In the rows, 128 means zero.
Each name stands for a flat space through zero: a line, a plane or more. A row that begins with a name and a colon came from that space; any other row is followed by the name of the space it lies nearest, among the names in its block.
j806_j448: [144 132 124 111 138 151 153 112 146 112  60  89 134 149 142 100 133 156
 129 132]
j646_j160: [147 129 202 160 125 187 171 108  79 141  59 197 108 161 186 133 125 122
 161  92]
j646_j160: [126 135  84 101 169  98 144 115 182 152  91 129 144 103 104 105 118 121
 106 115]
j806_j448: [112 129 149 132 122  84 157 132 125  90 184  66 106 108 120 141 144 115
 133 158]
j166_j664: [126 124 251 115 156  90 177  96  93  74 140 140  99 174 151 114 152 141
 137 130]
j166_j664: [139 155  89 146 110  97 156 141 165  96  89  88 100  94 130 136 117  90
 144 127]
j241_j774: [ 97 135 135 174 132  69 134 113 114  41  87  99 130 137 141 111 122 151
 103  98]
j166_j664: [111 132 102 160  88 133 110 148 115 116 157  88 125 107 136 150 122 123
 135 142]
j806_j448: [128 134 170  85 153 123 174  99 150 122 108  81 124 144 145 102 140 150
 133 155]
j646_j160: [134 141 161 119 147  44 140 118 143  32 112 106 104 152 115 105 139 133
 116 123]
j806_j448: [158 117 107  81 164 166 117 119 154 183  93 174 153 146 106 104 130 142
 116 118]
j166_j664: [161 142 123 128 107 118 170 152 147 115 143  93  81  98 118 154 139  74
 164 152]
j806_j448: [121 128  82  93 178 124  85 109 172 201  83 223 175 126 108  98  98 138
  90  85]
j241_j774: [122 134 108  94 126 129  98 132 157 172 160 135 139 116 120 129 117 124
 127 148]
j166_j664: [ 83 151 139 156 106  90 142 117 132 101 129  81 119 104 166 133 108 126
 133 136]
j646_j160: [183 133  92  59 135 141  91 145 181 145 118 141 128 149  91 111 135 127
 132 150]
j166_j664: [ 83 125 155  86 143 139 117 105 138 216 191 141 156 114 145 127 115 142
 123 157]
j646_j160: [114 139 118 116 175  61 163 105 170 114  91 126 130 107 113 104 120 118
 104 107]
j166_j664: [182 117 158  54 201 127 153 106 162 158  85 204 129 164  92  91 147 127
 118 110]
j166_j664: [ 68 150  92 143 113 103 104 115 153 143 121  96 154  96 159 123  91 143
 113 130]
j806_j448: [126 137 174  59 152 149 164  94 163 173 118  98 132 143 157 102 131 152
 142 169]
j166_j664: [144 102  54 160 101 202  78 162  98 163 135 144 157 123 104 148 131 137
 119 116]
j241_j774: [ 78 172  34 120 123  55  93 121 218 127  86  77 153  77 134 106  76 129
 101 127]
j806_j448: [150 115 144  79 201  89 179  97 161  94  82 107 135 152  92  80 156 154
  98 121]
j241_j774: [139 129 147 101 167  90 142 111 148 107 102 147 126 145 112 102 134 133
 113 114]
j241_j774: [114 112  68 146 156 124 187 126 144 150 125  68 142  70  96 132 139 113
 108 125]
j241_j774: [132 105 144 156 140 140 167 127  91 110 133 114 124 128 118 135 151 129
 124 118]
j646_j160: [150 137 154 105 119 125 125 138 136 140 155 155 103 132 127 140 130 101
 152 142]
j806_j448: [142 119  87 104 169 111 130 122 161 131  96 132 148 126  89 103 133 137
  99 112]
j806_j448: [156 111 132 113 139 129 154 138 124 107 152  94 115 132  96 130 160 124
 130 147]
j646_j160: [120 124 123 153 125 161 141 121 110 144  96 134 139 126 148 129 122 136
 129 111]
j646_j160: [134 103 198 106 180 173 153  92  95 188 108 218 147 165 140 111 137 148
 122 100]
j241_j774: [143 160  95 155 118 157 163 120 158 146   4 147 118 110 172 123  95 104
 151  91]
j241_j774: [113 116 113 113 160  89 139 121 143 122 156 101 142 112  94 117 139 135
 100 133]
j241_j774: [124 108 204 114 147 135 104 113  82 137 166 201 136 175 133 123 139 151
 121 118]
j646_j160: [ 89 112 199 131 180  87 167  91 101 139 157 169 135 128 132 120 134 133
 106 106]
[ 82 152 174 120 129 100 137  97 140 141 126 127 129 124 177 119 103 137
 133 135]
j806_j448
[ 97 120 124 184  93 153 113 135  80 114 142 109 138 124 153 147 123 144
 127 122]
j166_j664
[ 91 140 156 160  74 105 132 142 103  92 203  55 101 105 157 162 128 116
 152 170]
j166_j664
[149 142  81 149 112 155 135 132 146 105  34 104 129 131 144 116 117 135
 134 110]
j646_j160
[ 88 145 142 131 119  85  71 116 131 104 131 150 144 146 151 113 101 155
 110 118]
j241_j774
[ 69 132 138 204  92  97  96 124  77  56 129 101 140 135 165 133 111 162
 110 107]
j241_j774
[155  81 138 130 133 210  97 142  66 169 165 184 152 164 103 139 156 152
 121 120]
j166_j664
[143 126 118 179  97 145 146 148  97  90 114 107 106 121 133 151 136 110
 145 118]
j166_j664
[114 140 173 107 153 120 145  91 139 133  79 148 136 152 163  99 116 152
 125 117]
j806_j448
[ 92 117 107 198  78 152  83 145  70  93 149  97 147 131 149 148 122 159
 119 121]
j166_j664
[137 126 129 163  96 151 118 145  97 108 129 130 116 134 138 147 130 121
 142 123]
j806_j448
[176 108 175  53 114 207 166 144 125 190 222  70 102 136 117 150 175 118
 178 219]
j806_j448
[166 116 154 141 119 174 160 138  96 124 118 135 105 143 131 143 150 114
 154 128]
j241_j774
[166 104 175 120 147 138 148 132  93 106 148 158 110 160 103 131 163 124
 133 124]
j806_j448
[129 133 153 130 123 124 114 124 118 111 119 150 124 150 141 123 124 136
 131 120]
j241_j774
[135 108 194 129 145 150 153 114  84 130 141 160 122 157 137 129 148 138
 134 122]
j166_j664
[121 110 134 122 150 164 131 114 112 175 125 158 154 135 129 121 130 146
 117 117]
j646_j160
[137 143 129 136 111 149 146 134 135 165 116 152 109 106 149 148 114  90
 157 125]
j646_j160
[139 138 175  93 135 179 152  97 136 151  64 126 132 168 178 101 125 162
 148 139]
j806_j448
[ 90 143 168  92 154 107 117  95 151 190 139 184 144 126 156 114 100 132
 122 125]
j806_j448

Rows lie near named flat spaces through zero. A row that begins with a name and a colon came from that space; any other row is followed by the name of its block's space that it lies nearest.
j418j284: [121 158 128 110 109  99 130 148 171 125 127 102 131  89 121 184 173 126
 153  88]
j773j29: [116 136 108 119 136 115 117 132 135 141 140 118 109 125 139 177 158 145
 159 120]
j222j186: [115 140 130 119 121 134 119 110 146 126 130 140 154 144 118 158 116 133
  86 128]
j222j186: [117 102 124  83 100 126 106 149 129  93 105  97 109 137 113 114 137 110
 148 133]
j222j186: [155  69  71 181 117 120 138 127 132 168 156 164  96 136 169 127 160 127
 136 138]
j320j481: [185 156 160 190 136 147 174 128 102 117 127 151 166 102 142  56 106 104
  95 147]
j773j29: [158  73  86 194 118 128 144 137 121 170 149 158  96 129 170 104 155 126
 137 144]
j773j29: [162 143 127  99 107 134 161 104 175 110 106 112 122 112 174 135 156  79
 121 137]
j320j481: [126 122 109 104 119 118  94 121 120 108 143 124 160 127 100 156 120 130
 105 119]
j320j481: [125 184 154 101 135 109 141 177 120  83 113 104 101 121 125 135 175 137
 200 129]
j418j284: [114 156 162 104 103 113 149 131 182 100 106 136 148 124  90 129 120 111
 105  92]
j773j29: [152 124  97 147 112 102 157 138 165 135 139 146  98 118 159 152 184 116
 157 115]
j320j481: [168  96 110 137  67 103 154 222 125  68 128 172  80 170 159  81 233 122
 177 188]
j222j186: [116  90  81 106 153 148 143  37 171 175 129 160  74 188 188 162 109 114
 109 144]
j773j29: [156 173  58 186 126 119 140 106 147  78 129 148  99 160 123 183 145  97
 134 109]
j773j29: [ 94 143  99 135 122  97  93 160 127  99 130 112 109 135  66 175 138 146
 168  80]
j316j703: [129 143 179  91 152 131 147 108 130 131 102  86 141  76 111  79  79 102
 143  93]
j418j284: [151  83  80 117 129 115 107 114 102 113 150 138 128 134 118 118 118 115
 132 127]
j316j703: [136 112 109 124 104 119 126 153 138 133 146 148 120 143 162 156 187 143
 132 159]
j418j284: [153  99  79 159 160 109 144  96 114 133 145 153  93 131 117 100  98 108
 162  93]
j418j284: [145 108  97 159  84 140 130 135 155 123 120 134 116 145 158 143 163 105
 102 152]
j773j29: [172 167 165 149 184 134 206  93 130 171 139 155 122  95 195  91 128 123
 149 137]
j316j703: [131 131 129 158 129 134 136 134 113 114 134 171 131 168 119 107 119 140
 107 150]
j418j284: [ 79 113 181 136 126 142 146 125 165 197 126 169 138 150 135 120 111 169
  83 133]
j222j186: [129 121 116  79 104 140 109  88 155 108 126 131 164 148 133 162 118 108
  64 146]
j316j703: [140 149 139 116 177 151 116 117  70 149 138  87 130 101 169 130 126 144
 159 162]
j222j186: [156 122 125  77 148 134 117  77 109 121 146 124 179 109 135 124  93 111
  90 138]
j320j481: [132 178 145 110 131 141  94  93 117  98 126  89 218  87  80 161  73 112
  60 102]
j316j703: [ 79 127 232 172 136 106 178 205 135 180 119 172 120 112  79  33 112 186
 161  89]
j316j703: [159 158 121 129 160 145 150  95  98 108 159 204 147 195 172 133 133 149
  89 203]
j316j703: [169 166 105 195 122 138 130 153 100 100 121  91 124  94 139 133 152 104
 150 131]
j418j284: [141  98  90 109 173  88 134  89 114 128 154 149 109 118  91 106  85 117
 171  69]
j773j29: [144 103 114 135  99 119 139 138 150 129 134 150 125 132 143 124 156 118
 117 135]
j320j481: [126 168 154 164 144 167 134 112 108 133 124 145 156 154 144 127 103 143
  76 169]
j418j284: [ 89 174 156 136 123 102 112 194 146 182 153  99 140  75 140 221 211 198
 169 109]
j320j481: [ 91 118 153 149 130 155 147  89 183 194  96 112 107 121 144 130  91 118
 101 101]
j316j703: [ 67  81 107 197 133 137  94 112 135 183 115 115 102 134  63 124  52 139
 115  60]
j320j481: [109 142 106 108 155 156  67 118  73 140 147  90 141 141 153 196 136 166
 126 176]
j320j481: [118 120 115  93 138  97 135 114 142  99 135 166 113 161  89 122 110 127
 143  99]
j316j703: [142  77  90 174  98 141 115 138 129 154 123 105 105 114 152 120 144 108
 127 134]
j222j186: [129  96 121 138  93 122 107 136 146 167 162 151 184 110 134 164 151 151
  66 133]
j222j186: [145  72  92 165 127 113 123 139 110 163 155 141 113 110 135 108 138 134
 149 117]
j316j703: [117  60  96 119  90 141  95 117 129 104 109 127 119 167  97  96  91  99
  91 133]
j773j29: [131 137 125  75 132 121 111 123 129 133 143 103 146 105 152 175 159 137
 136 139]
j222j186: [131 140 176 115 175 125 150 142  96 168 129  93 117  70 149  86 125 144
 192 119]
j773j29: [172  87  75 134  77 179  79  97  99  61  89  62 150 129 124  98  86  42
  65 162]
j222j186: [153  20  26 105 145 128 111  37 128 149 145 143  77 161 151 114  82  80
 127 120]
j320j481: [150 165 152 111  78 154 124 141 140  58  90  96 171 125 123 121 134  84
  75 158]
j418j284: [130 181 149 110 113 130 163 112 193 105  81  84 112  99 136 149 137  79
 138  93]
j418j284: [125  89 115 116 132 120 114 114 121 147 145 140 137 127 117 119 109 134
 118 118]
j316j703: [116  80 100 185  87 127 114 161 139 141 122 135 104 141 112 118 140 127
 122 118]
j320j481: [107 144 146 102 136 162 128 105 146 145  86  65  95 119 165 141 122 108
 144 138]
j222j186: [127 136 129 195 106 116 129 173 130 148 152 161 150 122 119 146 161 162
 111 125]
j773j29: [111 167 124 120 172 131 107 111  98 134 144 117 134 132 124 174 117 159
 143 128]
j418j284: [121 175 133 150 151 108 163 132 162 148 122 118  89 103 139 162 155 132
 185  85]
[139 146 130 115 162 136 133  70 125 132 130 121 153 111 120 129  75 110
 106 107]
j222j186
[130  70  96 143 100 157  79 149  74  97 111 100 114 157 112  83 107 111
 119 167]
j316j703
[ 83  88 150 112  87 114 129 163 172 149 126 173 119 169 115 125 152 160
 108 133]
j773j29
[139 163 140 155 153 126 139 126  96 108 151 182 162 156 107 116 107 152
 101 143]
j320j481
[114  61  71 126  57 120  62 192 123 110 120  76  97 128 120 159 190 123
 154 139]
j316j703
[144 150 111 206 115 130 142 139 129 105 121 147 126 138 105 119 121 113
 113 113]
j316j703
[150 137  98 213 147 106 148 141 105 125 159 188 122 144 103 114 124 144
 139 108]
j773j29
[ 56 151 177 152 108 130 133 168 185 188 110 125 112 131 126 176 159 178
 126 109]
j222j186
[143  30  68  77 136 121 114  54 138 157 146 139 111 136 141 110  87  93
 115 114]
j418j284
[159 105  98 149 140 107 120 144  81 124 174 168 144 130 124 114 141 149
 137 141]
j320j481
[128  73  88 170 105 101 123 134 151 166 159 168 130 124 113 139 138 139
 112  95]
j418j284
[124 161 165 184 136 169 142 116 127 163 117 128 156 122 149 124 105 138
  77 148]
j320j481
[129  75 102 117 119 144 112  88 143 155 115  95 118 112 139 120  97  94
 111 114]
j316j703
[158 100  90 166 143 123 109 146  47  87 161 179 133 174 100  77 109 142
 129 163]
j418j284
[133 129 132 134 119 121 118 155 109 117 142 141 149 129 117 125 142 145
 122 141]
j222j186
[118 163 145 101 156  96 151 131 132 100 134 158 118 143  95 124 122 142
 164 100]
j418j284
[152 113 102 106  95 128 104 115 130  86 132 127 168 131 111 137 122  99
  79 136]
j222j186
[180  86 107 172 106 125 124 140 103 141 155 133 169  81 137  94 134 111
 101 132]
j320j481
[141 119 105  85 102 127 101 124 136 109 134 104 149 118 144 168 158 114
 112 145]
j773j29
[124 137 143 170  88 106 141 171 144  87 134 197 158 164  67 104 128 140
  85 116]
j418j284
[215 130 120 197 125 137 148 169  46  89 167 184 172 132 158  59 156 131
 106 205]
j320j481
[ 90 124 143 126 134 143 136  73 194 227 148 157 156 128 172 202 125 163
  57 124]
j222j186

Each name stands for a flat space through zero: a line, a plane or more. A row that begins with a name and a colon came from that space; any other row is followed by the name of the space it lies nearest, among the names in its block.
j441-j275: [167 137 108 112 119  98 145 105 132 148 123 116 150 133 106 134 132  96
  98 126]
j513-j630: [146 143 132 141 145  78 119 132 119 117 126 145 119  85 135 164 121 107
 146 111]
j513-j630: [117 136 121 150 132 137  98 120 138 127 101 127 134 125 151 139 135 138
 124 145]
j212-j22: [139 111 127 170 151  77 118 116 140 120 104 111 128 115 178 125 113 130
  91 154]
j126-j240: [121 121  89 121 225 126 164 112 132 115 125  99 178  98 148 156 193 147
 176 133]
j441-j275: [ 86  95 159 144 191 139 175  56 203 179  52  67 139 181 201 144 178 119
 141 202]
j212-j22: [177 151 156 188 135 112  91 112 155 100 103 161 135 131 119 139 123 164
 138  79]
j513-j630: [114  84 128  86 139  85 177 150 111 151 185 108 133 132 111  95  95 105
 123 139]
j212-j22: [ 74 103 130  65  97 141 139 180  89 148 161 170 124 136 128  80 106 159
 182 110]
j441-j275: [170 100 169 172 105 112 123 108 151 153  88  84 138 157  86 146 105  56
 131 146]
j441-j275: [110 115 187 191 164 164 150 130 155  72 164  97  48 133 144 123 124 157
  87 144]
j126-j240: [111 137 155  99 125 120 153 131 131 151 149 136  97 123 102 154 127  93
 157 124]
j212-j22: [ 85  98 165 153 156 161 144 150 134 117 137 105  93 126 122 133 142 142
 168 146]
j212-j22: [ 82 139 122 128 176 122 111 121 159 143 148 142 140 127 146 137 136 172
 139 141]
j441-j275: [ 92 124 137  96 112  96 134 139 124 177 102 154 113 119 139 138 133 118
 172 136]
j126-j240: [ 98 149 141 131 150 130 130 133 147 159 128 127 103 102  72 187 169 116
 175 134]
j212-j22: [ 98 125 114 116 168 129 141 115 143 152 137  92 141 120 122 161 148  97
 137 168]
j441-j275: [ 76 185 143 127  96 165 103 153 136 127 149 186  39 107 109 144 154 192
 113 114]
j441-j275: [107  90 127 106 169  90 161  89 156 188  66 102 180 153 182 131 150 106
 174 167]
j126-j240: [204 107 114 133 118 120 157 153  87  89 158 111 154 117  60 104 122 113
 126  79]
j126-j240: [124 130 165 180 177 157 118 136 154  73 175 137 110 134 120 118 121 194
 132  99]
j513-j630: [138 126 134 132 124 132 108 132 112 103 123 139 140 123 156 129 102 113
 150 116]
j513-j630: [160 146 160 144 112 120 130 120 126  95 117 158  94 125 154 129 114 131
 123  92]
j212-j22: [180 167 159  73  93 128 147  84 129 128  84 201 150 163 170 132 123 109
 190  50]
j126-j240: [117 113 139  96 177 102 203 126 141 134 186 122 111 134 116 107 143 155
 121 116]
j513-j630: [130 188 116 131 153 143  75  72 168  94 147 159 152 149 210 140  94 147
  72 126]
j513-j630: [137 134 111 118 131 177 102 129  86  64 136 115 152 110 186 145  99  75
 146 131]
j212-j22: [117 150  56 138 147 109  92 110 147 139 154 100 154 117 138 124 128 148
  16 182]
j212-j22: [122 102 110  90  81 157 149 136  92 126 126 104 124 148 161  87 109  96
  91 157]
j212-j22: [209 112 137 173 119  34 152 101 117 111  64 102 106  96 182 141 115  66
  73 136]
j126-j240: [179 129 133 111 168 108 179 131  98  69 167 136 132 100 135 131 128 116
 155  71]
j441-j275: [ 88 161  54  71  92 109  74 179  74 157 120 200 156  74 127 128 143 169
 170 109]
j441-j275: [ 77 154 143 119 111 117 128 118 159 189  88 150  76 125 128 158 167 143
 134 154]
j513-j630: [173 162 123 129 126  98 108 110 161 154 145 163 172 147  50 134 128 152
 130  76]
j126-j240: [136 161 158 151 100 101  93 130 121 121  91 164  82  90 149 178 115  94
 152 115]
j513-j630: [156 113 121 137  88 195 128 116 124 104 124  94 144 178 123  84 118 125
  73 138]
j441-j275: [133 110 150 128 137  66 182 116 140 157 126  98  83 118 131 139 130  87
  93 157]
j513-j630: [172 158 139 131 108 176 147 116 101  60 128 127  88 115 150 145 137  97
 107 100]
j441-j275: [162 126 139 111 102 101 186  78 148 174 101  69 101 147 113 156 139  26
  65 174]
j126-j240: [117 113 149 157 130 134 102 128 139 115 121 128 128 143 160 114  98 138
 126 139]
j513-j630: [144 152 120 130 139 142  80 113 115  79 136 147 163 120 189 145  84 102
 139 114]
j212-j22: [144  92 156 124 173   0 169 120 122 165  81 125 135  83 171 170 119  58
 201 132]
j126-j240: [ 76 138 166 155  85 159  71 137 161 172 115 134  92 150  89 150 110 121
 135 162]
[114 114 162 120 127 156 130 127 132 125 123 137 134 154 144 121 112 122
 178 117]
j441-j275
[112  95 130 123 141 110 111 132 127 147 117 122 176 140 148 118  99 112
 173 141]
j212-j22
[ 95 102 140 117 160  99 117 133 140 162  94 162 178 140 160 117 128 166
 223 114]
j441-j275
[ 87 101 142 117 140 116 144 179 108 147 158 129 108 100  76 134 134 133
 189 126]
j212-j22
[ 98  85 109  99  99 224  99 145 114 143 126 107 211 194 105  75 112 138
 178 141]
j513-j630
[135 132 144 166 117  79 112 138 133 141  97 140  91  99 119 149 131 129
 123 130]
j126-j240
[130 116 161 146 162  54 176 142 138 120 172 133  65 100 125 120 118 151
  96 117]
j441-j275
[168 160 140 126 102  94 178 135 108 109 126 150  42  85 111 143 162 128
  89  94]
j212-j22
[183 132 112 161  81 110  96 144  99 113  93 132 133 105 101 128 122 113
 110 109]
j126-j240
[ 90 111 148 155 130 100 109 141 145 162  79 145 111 122 147 129 140 165
 163 145]
j513-j630
[147 121 123 120 100 200 108 128 104  89 128 120 166 159 139 106 105 110
 141 115]
j513-j630
[181  79 146 151 143  65 151 148  92 108 113 102 148  95 121 137 102  65
 177 111]
j126-j240
[194 124 148 110  91 149 186 121 104  80 172 113  98 154 109  90 103  96
  68  92]
j513-j630
[108 149 112  76  75 179 160 140 100 110 155 152  69 140 154  82 139 164
  65 123]
j212-j22
[138 127 167 168 116 104 134 153  99 101  67 147  58  71 155 165 152 116
 179 111]
j513-j630
[104 154 132 103 140 155  94 129 148 144 151 182 172 151  98 130 126 175
 197  85]
j212-j22
[133 122 113  87 150  99 153 134 111 127 189 120 149 117 115 127 100  93
 126 122]
j513-j630
[ 99 135 126 149 154 144 141 142 137 122 157 104  82 103  95 148 161 148
 103 151]
j212-j22
[ 84 112 182 141 114  30 113 117 143 181  55 148  71 105 230 162  85  70
 149 179]
j126-j240
[155 118 140 134 154 107 143 127 111  88 133 132 134 111 167 130 111 114
 151 104]
j126-j240
